Here is a tiny trained network, its code and every weight. The questions are about switching its units off for an input and a class, where a switched-off unit gives its printed mean instead of its output.

import numpy as np


def w(rows, s, z=0):
    codes = np.array(rows[::2]) - 128.0
    scale = np.full(codes.shape[1], s)
    scale[-1] = z or s
    return codes * scale


def f(y):
    return np.maximum(y, 0)


def log_softmax(a):
    a = a - a.max(-1, keepdims=True)
    return a - np.log(np.exp(a).sum(-1, keepdims=True))


def net(x, mask):
    res = np.array(x, float).reshape(1, 3) / 4 @ E
    y = f(res @ A[0][:, :-1].T + A[0][:, -1])
    res = res + np.where(mask, y, B[0][:, -1]) @ B[0][:, :-1]
    return log_softmax(res[-1] @ U[:, :-1].T + U[:, -1])


A, B = {}, {}
E = w([
[152,184,139,88,61,62,58],'x0',
[79,240,120,156,33,192,163],'x1',
[95,102,15,11,93,130,147],'x2',
],0.011)
A[0] = w([
[125,120,102,10,119,155,163,16],'n1',
[104,119,82,173,191,224,126,208],'n2',
[90,189,140,143,107,149,155,81],'n3',
[115,149,103,177,92,187,200,206],'n4',
[107,193,143,133,85,101,155,185],'n5',
[118,145,73,78,114,124,146,13],'n6',
[124,107,223,165,122,148,109,17],'n7',
[162,63,120,129,135,108,101,171],'n8',
[104,145,64,79,131,131,126,242],'n9',
[155,89,126,126,180,124,117,231],'n10',
[150,145,162,171,85,138,150,104],'n11',
[160,70,147,131,144,93,111,59],'n12',
[81,99,56,112,116,157,145,201],'n13',
[130,103,63,83,140,112,142,31],'n14',
[124,79,107,183,179,199,162,98],'n15',
[157,117,146,100,164,118,94,41],'n16',
[149,90,154,103,210,77,71,213],'n17',
[192,150,158,154,137,151,154,254],'n18',
[163,129,189,166,122,131,111,46],'n19',
[148,113,144,95,171,117,90,33],'n20',
[157,86,130,130,146,100,103,44],'n21',
[86,190,123,180,75,149,130,108],'n22',
[151,152,139,151,82,80,31,199],'n23',
[104,118,112,178,207,213,162,65],'n24',
[126,206,102,164,128,189,141,54],'n25',
[89,158,139,133,104,178,122,40],'n26',
[147,68,134,119,201,156,167,39],'n27',
[159,142,186,156,159,158,165,199],'n28',
[148,105,115,157,172,92,104,34],'n29',
[208,164,96,121,102,130,97,243],'n30',
[146,111,147,156,106,133,111,253],'n31',
[197,172,209,147,161,131,103,100],'n32',
[194,75,149,143,161,96,99,104],'n33',
[167,87,149,76,178,95,128,40],'n34',
[174,158,147,179,142,115,90,165],'n35',
[143,138,168,212,153,139,126,60],'n36',
[119,95,116,154,158,163,204,47],'n37',
[174,179,142,115,115,96,60,29],'n38',
[156,179,134,118,106,52,53,37],'n39',
],0.011,0.0059)
B[0] = w([
[254,148,67,126,75,126,156,195],'n1',
[57,90,179,80,68,78,84,232],'n2',
[131,148,112,205,132,174,56,191],'n3',
[72,118,143,185,159,123,71,239],'n4',
[73,128,121,182,168,149,91,211],'n5',
[211,136,104,137,74,134,113,171],'n6',
[220,149,107,128,67,141,174,181],'n7',
[120,143,102,204,170,130,113,198],'n8',
[170,169,102,155,171,52,171,226],'n9',
[59,151,83,171,152,112,111,217],'n10',
[161,149,103,187,129,144,149,180],'n11',
[130,141,95,170,118,186,88,177],'n12',
[172,166,66,149,127,46,178,221],'n13',
[203,175,78,154,96,131,147,175],'n14',
[122,55,166,94,43,88,53,215],'n15',
[142,141,138,163,87,174,85,154],'n16',
[79,136,90,169,192,150,67,247],'n17',
[113,146,63,145,161,38,168,215],'n18',
[207,168,75,93,57,133,194,176],'n19',
[134,116,98,147,54,210,67,157],'n20',
[140,128,120,186,104,172,66,163],'n21',
[103,132,96,179,155,186,74,219],'n22',
[89,48,161,87,83,61,82,217],'n23',
[129,86,183,70,42,113,80,212],'n24',
[121,150,116,180,111,184,67,193],'n25',
[160,154,118,179,95,226,64,167],'n26',
[123,113,136,164,67,132,90,197],'n27',
[170,153,69,94,147,50,170,217],'n28',
[175,111,117,155,83,200,76,162],'n29',
[37,44,149,121,143,85,88,197],'n30',
[47,159,74,129,172,22,197,195],'n31',
[211,172,105,126,103,100,190,209],'n32',
[120,177,115,199,147,165,88,204],'n33',
[126,171,128,199,85,165,100,184],'n34',
[163,159,115,154,115,96,183,200],'n35',
[216,179,84,129,72,101,160,202],'n36',
[164,68,200,95,30,123,92,183],'n37',
[145,51,179,76,24,125,83,170],'n38',
[143,61,204,72,28,131,84,185],'n39',
],0.0083,0.012)
U = w([
[113,188,127,238,132,217,51,34],'0',
[241,199,92,138,81,74,194,34],'1',
[121,40,219,87,21,84,61,77],'2',
[52,155,112,158,180,19,152,236],'3',
[91,164,237,8,210,221,228,2],'4',
[136,179,255,35,192,206,203,2],'5',
],0.0097,0.0063)

Each question gives the input, the list of numbers given to net, and the class t.
The units are the neurons (one row each of A and B). Each row of codes is followed by its name. A weight is (code - 128) times the scale printed after its matrix; where a second scale follows, it is the last column's (A, B and U).
mask holds one flag per neuron, in row order. A switched-off neuron (its flag False) gives its mean, the last column of its row in B, instead of its output. The means were averaged over made-up inputs and are rounded, as every weight is.
A unit's drop is (log p(t) with every unit on - log p(t) with that unit switched off) / (log p(t) with every unit on - log p(t) with every unit switched off).
The circuit of an input: a set's keep is (log p(t) with only the set's units on - log p(t) with every unit switched off) / (log p(t) with every unit on - log p(t) with every unit switched off). Starting from the 12 units with the biggest drops (on a tie, the unit counted first), units are removed one at a time, each time the one whose removal leaves the highest keep (on an exact tie, the one counted first), for as long as the keep stays at least 0.8.
units of the circuit, in order: the units of the circuit, biggest drop first
unit that matters most: the unit with the biggest drop
k most important neurons: the k neurons with the biggest drops, biggest first
drop when u is switched off: that unit's drop, to one decimal
input [5,-6,8], class 1: unit that matters most -> n1
input [-8,-4,8], class 1: 4 most important neurons -> (n13, n1, n14, n9)
input [-7,-5,-4], class 2: 2 most important neurons -> (n15, n24)
input [-8,7,-3], class 2: 2 most important neurons -> (n24, n2)
input [8,7,2], class 2: 3 most important neurons -> (n23, n39, n38)
input [2,-6,-7], class 1: 2 most important neurons -> (n32, n19)
input [-6,1,-6], class 1: 2 most important neurons -> (n36, n28)
input [3,0,1], class 3: 4 most important neurons -> (n15, n24, n37, n2)
input [-5,-1,-5], class 1: 3 most important neurons -> (n36, n28, n23)
input [-7,1,-7], class 1: 2 most important neurons -> (n36, n28)
input [2,-4,3], class 0: drop when n28 is switched off -> 0.2
input [5,-5,4], class 0: drop when n15 is switched off -> 0.2
input [5,8,7], class 0: drop when n5 is switched off -> 0.1
input [4,1,-8], class 1: drop when n29 is switched off -> 0.0
input [-4,-4,5], class 1: units of the circuit, in order -> (n1)
